Below is a small trained network, with its code and all its weights. Each question gives an input and a class and asks what happens when units are switched off, that is, made to give their printed mean instead of their output.

import numpy as np


def w(rows, s, z=0):
    codes = np.array(rows[::2]) - 128.0
    scale = np.full(codes.shape[1], s)
    scale[-1] = z or s
    return codes * scale


def f(y):
    return np.maximum(y, 0)


def log_softmax(a):
    a = a - a.max(-1, keepdims=True)
    return a - np.log(np.exp(a).sum(-1, keepdims=True))


def net(x, mask):
    res = np.array(x, float).reshape(1, 7) / 4 @ E
    y = f(res @ A[0][:, :-1].T + A[0][:, -1])
    res = res + np.where(mask, y, B[0][:, -1]) @ B[0][:, :-1]
    return log_softmax(res[-1] @ U[:, :-1].T + U[:, -1])


A, B = {}, {}
E = w([
[186,125,36,65],'x0',
[254,151,156,193],'x1',
[155,169,213,34],'x2',
[128,127,127,129],'x3',
[129,129,126,130],'x4',
[161,3,163,105],'x5',
[128,127,128,129],'x6',
],0.0085)
A[0] = w([
[183,149,116,141,98],'neuron 1',
[111,125,95,163,66],'neuron 2',
[105,18,143,89,78],'neuron 3',
[155,98,178,166,131],'neuron 4',
[145,138,148,110,83],'neuron 5',
[128,174,167,84,71],'neuron 6',
[128,78,127,119,76],'neuron 7',
[167,145,106,62,110],'neuron 8',
[151,132,131,144,47],'neuron 9',
[168,36,171,132,56],'neuron 10',
[92,211,103,138,53],'neuron 11',
[116,159,175,59,101],'neuron 12',
[94,136,69,186,77],'neuron 13',
[105,81,95,169,91],'neuron 14',
[53,146,127,96,113],'neuron 15',
[134,136,183,83,90],'neuron 16',
[130,219,82,158,56],'neuron 17',
[149,146,157,105,71],'neuron 18',
[193,128,122,181,62],'neuron 19',
[97,165,200,144,107],'neuron 20',
[118,181,97,160,77],'neuron 21',
[168,113,97,95,75],'neuron 22',
[145,79,139,115,26],'neuron 23',
[166,140,138,144,32],'neuron 24',
[147,139,174,85,72],'neuron 25',
[130,68,65,177,83],'neuron 26',
[41,119,106,101,74],'neuron 27',
[80,103,170,183,68],'neuron 28',
[143,124,159,102,86],'neuron 29',
[126,65,142,141,83],'neuron 30',
[204,127,135,168,101],'neuron 31',
[173,129,180,71,103],'neuron 32',
[169,82,90,76,102],'neuron 33',
[169,124,131,183,118],'neuron 34',
[73,121,249,174,156],'neuron 35',
[128,140,147,86,83],'neuron 36',
[95,173,131,141,121],'neuron 37',
[151,111,150,124,98],'neuron 38',
[135,90,81,180,129],'neuron 39',
[144,171,70,101,125],'neuron 40',
[85,120,119,102,2],'neuron 41',
[131,122,77,90,78],'neuron 42',
[138,64,181,131,94],'neuron 43',
[156,127,156,68,119],'neuron 44',
[181,157,166,135,102],'neuron 45',
[168,178,130,176,136],'neuron 46',
[123,223,120,132,26],'neuron 47',
[56,118,62,71,58],'neuron 48',
],0.015,0.0094)
B[0] = w([
[36,11,190,129,165],'neuron 1',
[159,145,203,158,149],'neuron 2',
[166,182,139,3,194],'neuron 3',
[123,106,79,99,190],'neuron 4',
[120,143,134,136,139],'neuron 5',
[111,174,230,210,162],'neuron 6',
[188,141,165,107,148],'neuron 7',
[195,76,85,193,173],'neuron 8',
[70,97,125,118,130],'neuron 9',
[190,180,161,16,189],'neuron 10',
[246,180,189,25,176],'neuron 11',
[83,155,152,253,180],'neuron 12',
[110,202,183,200,182],'neuron 13',
[157,189,200,200,174],'neuron 14',
[103,28,143,52,193],'neuron 15',
[98,163,182,197,165],'neuron 16',
[219,150,149,73,179],'neuron 17',
[127,131,168,172,145],'neuron 18',
[64,79,176,97,174],'neuron 19',
[210,28,41,180,186],'neuron 20',
[175,150,157,85,162],'neuron 21',
[191,106,109,164,153],'neuron 22',
[146,220,123,25,138],'neuron 23',
[11,56,184,53,137],'neuron 24',
[99,159,191,197,157],'neuron 25',
[81,208,196,236,189],'neuron 26',
[76,30,218,90,191],'neuron 27',
[171,73,62,197,174],'neuron 28',
[128,161,159,159,145],'neuron 29',
[194,170,136,56,163],'neuron 30',
[25,85,137,73,192],'neuron 31',
[78,165,142,188,183],'neuron 32',
[207,79,67,167,178],'neuron 33',
[52,76,150,84,181],'neuron 34',
[199,74,28,165,251],'neuron 35',
[109,135,185,200,146],'neuron 36',
[192,151,109,57,170],'neuron 37',
[114,161,120,92,146],'neuron 38',
[148,208,207,180,192],'neuron 39',
[199,42,58,220,179],'neuron 40',
[64,6,198,80,136],'neuron 41',
[164,46,107,193,156],'neuron 42',
[181,160,113,80,180],'neuron 43',
[88,185,145,190,173],'neuron 44',
[42,60,108,92,176],'neuron 45',
[55,28,126,46,189],'neuron 46',
[222,205,134,12,164],'neuron 47',
[64,55,170,106,197],'neuron 48',
],0.0055,0.012)
U = w([
[24,30,210,43,84],'0',
[202,223,180,2,116],'1',
[82,219,234,226,89],'2',
[101,129,108,111,253],'3',
[201,37,73,179,73],'4',
],0.0086,0.018)

Each question gives the input, the list of numbers given to net, and the class t.
The units are the neurons (one row each of A and B). Each row of codes is followed by its name. A weight is (code - 128) times the scale printed after its matrix; where a second scale follows, it is the last column's (A, B and U).
mask holds one flag per neuron, in row order. A switched-off neuron (its flag False) gives its mean, the last column of its row in B, instead of its output. The means were averaged over made-up inputs and are rounded, as every weight is.
A unit's drop is (log p(t) with every unit on - log p(t) with that unit switched off) / (log p(t) with every unit on - log p(t) with every unit switched off).
The circuit of an input: a set's keep is (log p(t) with only the set's units on - log p(t) with every unit switched off) / (log p(t) with every unit on - log p(t) with every unit switched off). Starting from the 12 units with the biggest drops (on a tie, the unit counted first), units are removed one at a time, each time the one whose removal leaves the highest keep (on an exact tie, the one counted first), for as long as the keep stays at least 0.8.
circuit, biggest first: the units of the circuit, biggest drop first
most important unit: the unit with the biggest drop
k most important neurons: the k neurons with the biggest drops, biggest first
input [8,-5,-1,-5,-3,-7,-3], class 4: circuit, biggest first : [neuron 40]
input [4,1,2,3,-1,-3,-1], class 4: circuit, biggest first : [neuron 40; neuron 8]
input [6,5,-7,-6,3,1,7], class 2: circuit, biggest first : [neuron 26; neuron 39]
input [-8,2,-1,-8,-2,-6,5], class 4: circuit, biggest first : [neuron 20; neuron 35]
input [4,4,-4,-8,3,2,3], class 0: circuit, biggest first : [neuron 35; neuron 31]
input [-7,-5,-8,-3,-5,4,-4], class 2: circuit, biggest first : [neuron 26; neuron 14]
input [5,5,0,0,0,5,5], class 0: circuit, biggest first : [neuron 31; neuron 35]
input [-2,-3,2,6,1,-6,-3], class 1: circuit, biggest first : [neuron 11; neuron 47]
input [-5,0,-8,8,6,-8,8], class 1: circuit, biggest first : [neuron 11; neuron 17]
input [-2,-5,7,6,3,-1,8], class 2: circuit, biggest first : [neuron 12; neuron 6]
input [8,-4,4,8,-6,-3,6], class 4: 2 most important neurons : [neuron 40; neuron 8]
input [-6,-6,7,-8,-5,3,-3], class 2: 3 most important neurons : [neuron 12; neuron 16; neuron 6]
input [-6,-2,-4,-6,1,1,-5], class 4: circuit, biggest first : [neuron 35; neuron 28]
input [7,-2,-3,-5,3,3,7], class 4: circuit, biggest first : [neuron 33; neuron 42]
input [7,-7,-5,-4,7,2,-7], class 0: circuit, biggest first : [neuron 48]
input [3,-1,-7,-1,-5,-8,3], class 1: 2 most important neurons : [neuron 11; neuron 17]
input [2,-7,-4,-2,6,-7,8], class 0: 2 most important neurons : [neuron 48; neuron 27]
input [7,-7,-1,-1,-8,-8,-5], class 1: 3 most important neurons : [neuron 11; neuron 47; neuron 17]
input [-8,-4,-1,4,4,7,6], class 4: 2 most important neurons : [neuron 35; neuron 28]
input [-7,6,5,0,5,8,-4], class 1: circuit, biggest first : [neuron 10]
input [-2,-4,4,-8,2,-6,0], class 1: 3 most important neurons : [neuron 11; neuron 47; neuron 37]
input [6,-3,7,2,-4,8,4], class 1: 2 most important neurons : [neuron 3; neuron 10]
input [8,-7,6,1,8,7,-5], class 3: 2 most important neurons : [neuron 33; neuron 3]
input [-3,-3,-8,1,-6,7,-6], class 2: 3 most important neurons : [neuron 26; neuron 14; neuron 39]
input [2,-2,3,0,2,-6,-3], class 1: 2 most important neurons : [neuron 11; neuron 47]
input [-8,-5,6,0,1,4,-2], class 4: 2 most important neurons : [neuron 35; neuron 20]
input [2,8,-8,8,-3,8,2], class 0: most important unit : neuron 31
input [6,0,2,6,-2,4,-3], class 4: 2 most important neurons : [neuron 33; neuron 8]
input [4,-2,-8,-4,-8,-7,-6], class 2: 2 most important neurons : [neuron 13; neuron 26]
input [-7,-6,6,6,-3,8,0], class 1: 3 most important neurons : [neuron 3; neuron 10; neuron 43]
